Here is a tiny trained network, its code and every weight. The questions are about switching its units off for an input and a target symbol, where a switched-off unit gives its printed mean instead of its output.

import numpy as np


def w(rows, s, z=0):
    codes = np.array(rows[::2]) - 128.0
    scale = np.full(codes.shape[1], s)
    scale[-1] = z or s
    return codes * scale


def f(y):
    return np.maximum(y, 0)


def softmax(a):
    e = np.exp(a - a.max(-1, keepdims=True))
    return e / e.sum(-1, keepdims=True)


def log_softmax(a):
    a = a - a.max(-1, keepdims=True)
    return a - np.log(np.exp(a).sum(-1, keepdims=True))


def net(x, mask):
    ids = ['Θβγδεζηλμπτφ'.index(c) for c in x.split()]
    T = len(ids)
    res = E[ids] + P[:T]
    u = 0
    for l in range(3):
        r = res
        for j in range(3):
            rows = slice(2 * j, 2 * j + 2)
            q, k, v = (r @ M[l][rows].T for M in (Q, K, V))
            z = softmax(np.where(np.tri(T) > 0, q @ k.T / 2**0.5, -1e9)) @ v
            o = O[l][rows]
            res = res + np.where(mask[u + j], z, o[:, -1]) @ o[:, :-1]
        u += 3
        y = f(res @ A[l][:, :-1].T + A[l][:, -1])
        res = res + np.where(mask[u : u + 4], y, B[l][:, -1]) @ B[l][:, :-1]
        u += 4
    return log_softmax(res[-1] @ U[:, :-1].T + U[:, -1])


Q, K, V, O, A, B = {}, {}, {}, {}, {}, {}
E = w([
[120,180,190,165,189,153,26,73,113,146],'Θ',
[102,129,145,39,96,103,190,183,39,182],'β',
[211,207,87,193,138,74,117,97,56,152],'γ',
[175,81,123,125,39,152,105,124,115,173],'δ',
[142,70,103,49,116,95,68,11,146,137],'ε',
[143,139,88,60,192,173,105,169,103,69],'ζ',
[83,202,61,148,145,179,131,147,107,137],'η',
[66,58,111,179,118,89,113,121,151,168],'λ',
[173,92,150,149,178,159,244,28,178,91],'μ',
[200,92,115,162,126,118,80,191,196,75],'π',
[152,138,117,72,166,56,80,150,192,166],'τ',
[202,127,41,52,92,86,236,174,139,109],'φ',
],0.012)
P = w([
[61,157,156,133,63,14,170,127,124,3],'0',
[136,156,101,139,83,52,140,141,123,80],'1',
[171,138,78,120,137,119,129,125,134,138],'2',
[202,127,53,121,161,168,129,118,132,186],'3',
[230,106,35,122,165,199,116,123,125,231],'4',
[238,104,42,107,197,239,133,112,151,251],'5',
],0.0055)
Q[0] = w([
[144,84,26,127,239,197,144,120,180,213],'L0H0',
[2,132,164,93,120,188,72,175,77,130],'L0H0',
[187,136,123,220,157,174,74,161,229,85],'L0H1',
[92,163,117,90,161,114,175,92,69,118],'L0H1',
[61,150,155,116,21,70,92,177,137,147],'L0H2',
[75,114,230,201,74,43,145,103,115,28],'L0H2',
],0.0067)
K[0] = w([
[190,51,64,102,196,203,110,131,191,222],'L0H0',
[120,69,220,166,93,84,167,122,203,1],'L0H0',
[196,147,123,228,190,137,38,138,244,64],'L0H1',
[83,168,112,74,160,138,162,107,83,127],'L0H1',
[77,126,194,116,110,81,172,41,137,51],'L0H2',
[29,154,156,108,106,67,141,169,94,45],'L0H2',
],0.0064)
V[0] = w([
[74,32,239,215,49,183,152,77,139,160],'L0H0',
[13,161,160,62,147,140,65,168,78,101],'L0H0',
[186,100,93,187,145,176,68,97,178,118],'L0H1',
[163,88,112,111,140,178,187,143,101,137],'L0H1',
[146,84,163,57,253,148,87,108,100,120],'L0H2',
[104,153,165,122,187,146,197,99,131,95],'L0H2',
],0.0052)
O[0] = w([
[21,254,151,107,86,229,70,129,179,93,108],'L0H0',
[84,42,122,76,187,100,92,50,84,22,2],'L0H0',
[164,63,84,154,150,205,32,180,211,124,170],'L0H1',
[118,118,134,63,109,180,192,174,167,201,143],'L0H1',
[150,60,185,93,250,110,51,201,96,141,121],'L0H2',
[55,67,49,86,102,95,95,162,98,153,144],'L0H2',
],0.0046,0.0044)
A[0] = w([
[15,61,93,217,118,112,123,148,146,193,184],'L0N0',
[116,102,74,152,74,16,58,135,83,253,250],'L0N1',
[76,199,87,157,176,182,165,173,77,75,136],'L0N2',
[138,140,90,144,94,161,93,206,131,144,216],'L0N3',
],0.0054,0.002)
B[0] = w([
[57,50,122,196,124,149,134,108,116,173,196],'L0N0',
[128,117,219,131,146,129,109,148,143,254,254],'L0N1',
[143,139,25,101,112,122,81,87,98,139,157],'L0N2',
[154,110,81,98,101,163,93,136,70,117,214],'L0N3',
],0.007,0.0038)
Q[1] = w([
[155,101,102,142,157,155,199,74,150,225],'L1H0',
[210,87,29,86,112,205,83,165,92,253],'L1H0',
[190,128,90,64,114,114,102,182,128,148],'L1H1',
[34,225,200,82,58,2,87,111,107,47],'L1H1',
[123,84,86,201,134,131,89,199,87,175],'L1H2',
[99,216,114,87,111,128,82,230,17,124],'L1H2',
],0.0056)
K[1] = w([
[191,95,131,84,171,227,58,138,158,151],'L1H0',
[142,94,121,141,208,255,151,112,161,180],'L1H0',
[94,99,136,158,151,222,187,76,119,143],'L1H1',
[71,169,125,164,70,51,126,136,164,40],'L1H1',
[177,157,194,78,130,173,180,123,150,101],'L1H2',
[110,105,139,121,161,23,141,148,169,40],'L1H2',
],0.0061)
V[1] = w([
[131,147,97,67,222,109,225,91,184,63],'L1H0',
[169,185,54,26,93,125,3,197,131,96],'L1H0',
[64,82,52,119,73,147,95,204,71,121],'L1H1',
[101,226,162,41,153,111,122,182,67,211],'L1H1',
[76,68,67,72,58,139,93,217,64,183],'L1H2',
[153,84,208,194,107,122,104,160,96,141],'L1H2',
],0.005)
O[1] = w([
[21,32,186,130,220,117,147,204,111,251,118],'L1H0',
[187,54,252,168,49,71,103,34,78,103,1],'L1H0',
[178,118,95,18,40,131,100,32,122,140,71],'L1H1',
[96,172,67,128,151,90,189,65,4,74,50],'L1H1',
[92,138,56,9,77,185,134,75,101,194,66],'L1H2',
[180,200,142,87,23,75,85,172,101,134,127],'L1H2',
],0.0048,0.0032)
A[1] = w([
[122,51,129,174,139,87,161,45,113,139,251],'L1N0',
[157,105,119,68,57,131,247,179,138,166,163],'L1N1',
[197,177,112,157,171,132,135,64,119,2,223],'L1N2',
[162,156,69,110,180,123,23,207,149,59,217],'L1N3',
],0.0055,0.0028)
B[1] = w([
[114,22,110,157,127,119,175,132,150,95,244],'L1N0',
[120,214,177,101,189,125,117,127,205,2,254],'L1N1',
[139,83,104,244,94,177,131,94,107,17,200],'L1N2',
[89,72,131,102,144,222,110,164,31,104,227],'L1N3',
],0.007,0.004)
Q[2] = w([
[71,146,113,138,70,34,145,55,167,170],'L2H0',
[127,145,121,112,47,82,26,153,67,153],'L2H0',
[152,105,124,150,224,210,141,192,207,137],'L2H1',
[76,207,157,91,110,58,79,227,79,147],'L2H1',
[197,133,138,180,88,72,145,64,128,80],'L2H2',
[243,1,22,182,109,192,104,132,141,120],'L2H2',
],0.0052)
K[2] = w([
[68,134,82,110,121,115,117,136,92,60],'L2H0',
[132,88,122,147,68,109,159,80,142,62],'L2H0',
[128,122,106,148,164,184,132,122,144,193],'L2H1',
[58,108,164,154,125,84,176,159,155,61],'L2H1',
[130,134,152,82,100,127,94,154,56,148],'L2H2',
[254,99,202,152,84,151,92,167,152,135],'L2H2',
],0.0069)
V[2] = w([
[116,156,164,103,132,246,107,223,46,83],'L2H0',
[67,69,124,124,76,166,138,29,179,90],'L2H0',
[193,145,198,40,147,177,120,90,168,74],'L2H1',
[36,59,173,175,144,106,117,175,152,2],'L2H1',
[63,159,207,157,121,76,163,30,110,128],'L2H2',
[115,101,147,18,119,101,86,154,170,121],'L2H2',
],0.0053)
O[2] = w([
[97,70,195,50,44,135,159,132,44,43,98],'L2H0',
[150,79,141,154,170,245,67,68,193,194,181],'L2H0',
[52,133,254,184,210,157,173,113,66,52,84],'L2H1',
[241,156,163,68,107,244,166,192,125,171,238],'L2H1',
[126,106,33,109,249,148,73,150,115,131,3],'L2H2',
[233,115,180,196,156,162,180,34,89,172,61],'L2H2',
],0.005,0.0037)
A[2] = w([
[96,91,76,41,44,143,80,135,153,162,253],'L2N0',
[126,254,218,31,146,154,128,132,56,148,130],'L2N1',
[198,70,64,135,129,97,130,77,147,17,137],'L2N2',
[119,63,148,226,153,137,43,93,128,139,122],'L2N3',
],0.0048,0.0035)
B[2] = w([
[131,171,184,3,89,140,135,121,126,223,253],'L2N0',
[28,217,127,190,80,90,72,101,104,66,149],'L2N1',
[20,82,84,97,125,28,68,10,128,24,218],'L2N2',
[10,137,162,180,222,83,84,151,180,64,205],'L2N3',
],0.0054,0.0048)
U = w([
[32,202,195,171,139,131,85,90,88,77,119],'Θ',
[91,175,105,72,102,7,125,189,120,64,107],'β',
[200,137,74,236,131,25,143,149,64,137,75],'γ',
[202,219,45,97,93,205,81,41,136,129,111],'δ',
[72,63,118,104,106,57,68,84,181,160,101],'ε',
[148,35,128,87,110,159,108,187,73,65,107],'ζ',
[105,95,42,66,131,177,178,81,1,132,128],'η',
[128,154,162,105,158,163,128,205,152,201,254],'λ',
[99,127,144,232,215,186,110,158,164,96,108],'μ',
[195,128,241,151,27,134,136,106,106,113,145],'π',
[172,43,239,77,193,29,104,98,95,163,97],'τ',
[164,143,120,126,168,136,225,126,182,75,114],'φ',
],0.0062,0.0038)

Each question gives the input, a string of symbols that net reads in full, and the target symbol t.
The units are the heads (2 rows each of Q, K, V and O) and the neurons (one row each of A and B). Each row of codes is followed by its name. A weight is (code - 128) times the scale printed after its matrix; where a second scale follows, it is the last column's (O, A, B and U).
mask holds one flag per unit, layer by layer, with each layer's heads first. A switched-off unit (its flag False) gives its mean, the last column of its rows in O or B, instead of its output. The means were averaged over made-up inputs and are rounded, as every weight is.
A unit's drop is (log p(t) with every unit on - log p(t) with that unit switched off) / (log p(t) with every unit on - log p(t) with every unit switched off).
The circuit of an input: a set's keep is (log p(t) with only the set's units on - log p(t) with every unit switched off) / (log p(t) with every unit on - log p(t) with every unit switched off). Starting from the 12 units with the biggest drops (on a tie, the unit counted first), units are removed one at a time, each time the one whose removal leaves the highest keep (on an exact tie, the one counted first), for as long as the keep stays at least 0.8.
circuit, biggest first: the units of the circuit, biggest drop first
unit that matters most: the unit with the biggest drop
top k neurons in layer l: the k neurons of layer l with the biggest drops, biggest first
drop of u: that unit's drop, to one decimal
input μ γ μ ζ τ, target τ: circuit, biggest first	[L1H0, L0H0, L0N1]
input μ π λ δ, target π: unit that matters most	L2H2
input λ λ λ μ π λ, target π: circuit, biggest first	[L2H2, L1H0, L0H1, L0N3]
input λ δ δ λ μ π, target ζ: circuit, biggest first	[L1N3, L0N3]
input λ μ η μ β δ, target δ: circuit, biggest first	[L1H1, L1H0, L0N1, L0N3]
input δ μ μ μ μ ζ, target ζ: circuit, biggest first	[L1N3, L0H2]
input π λ β, target Θ: circuit, biggest first	[L2N1, L1N1, L0H1]
input μ η μ λ π λ, target π: circuit, biggest first	[L2H2, L1H0, L0H1]
input μ μ μ μ π, target π: circuit, biggest first	[L2H2, L0H1, L0N3]
input ε λ Θ ζ, target ζ: top 2 neurons in layer 1	[L1N3, L1N2]
input μ μ μ, target λ: circuit, biggest first	[L1H0, L2N2]
input π π μ β, target β: circuit, biggest first	[L2N1, L1N1, L0H1]
input μ λ μ ζ, target η: top 2 neurons in layer 1	[L1N3, L1N1]
input λ π μ, target π: unit that matters most	L2H2
input μ π λ π μ, target π: top 2 neurons in layer 1	[L1N3, L1N0]
input λ μ ε η Θ π, target ζ: top 2 neurons in layer 1	[L1N3, L1N2]
input μ μ δ, target δ: top 2 neurons in layer 0	[L0N1, L0N3]
input μ δ λ μ, target δ: top 3 neurons in layer 0	[L0N1, L0N0, L0N3]
input Θ μ λ, target λ: top 2 neurons in layer 2	[L2N0, L2N2]
input λ γ Θ β ζ, target η: unit that matters most	L1H1
input μ μ η μ, target ε: top 2 neurons in layer 1	[L1N0, L1N1]
input μ η λ, target ε: top 2 neurons in layer 0	[L0N0, L0N2]
input λ δ Θ, target Θ: top 2 neurons in layer 1	[L1N0, L1N2]
input γ π ζ ε μ, target μ: top 2 neurons in layer 2	[L2N0, L2N3]
input μ μ μ μ ε, target τ: top 2 neurons in layer 0	[L0N1, L0N0]
input β μ π λ η, target δ: drop of L1N3	0.0
input λ δ λ π ε μ, target μ: unit that matters most	L2H1
input γ γ μ, target β: drop of L2H1	0.2
input μ λ η β μ π, target π: drop of L0H1	0.4
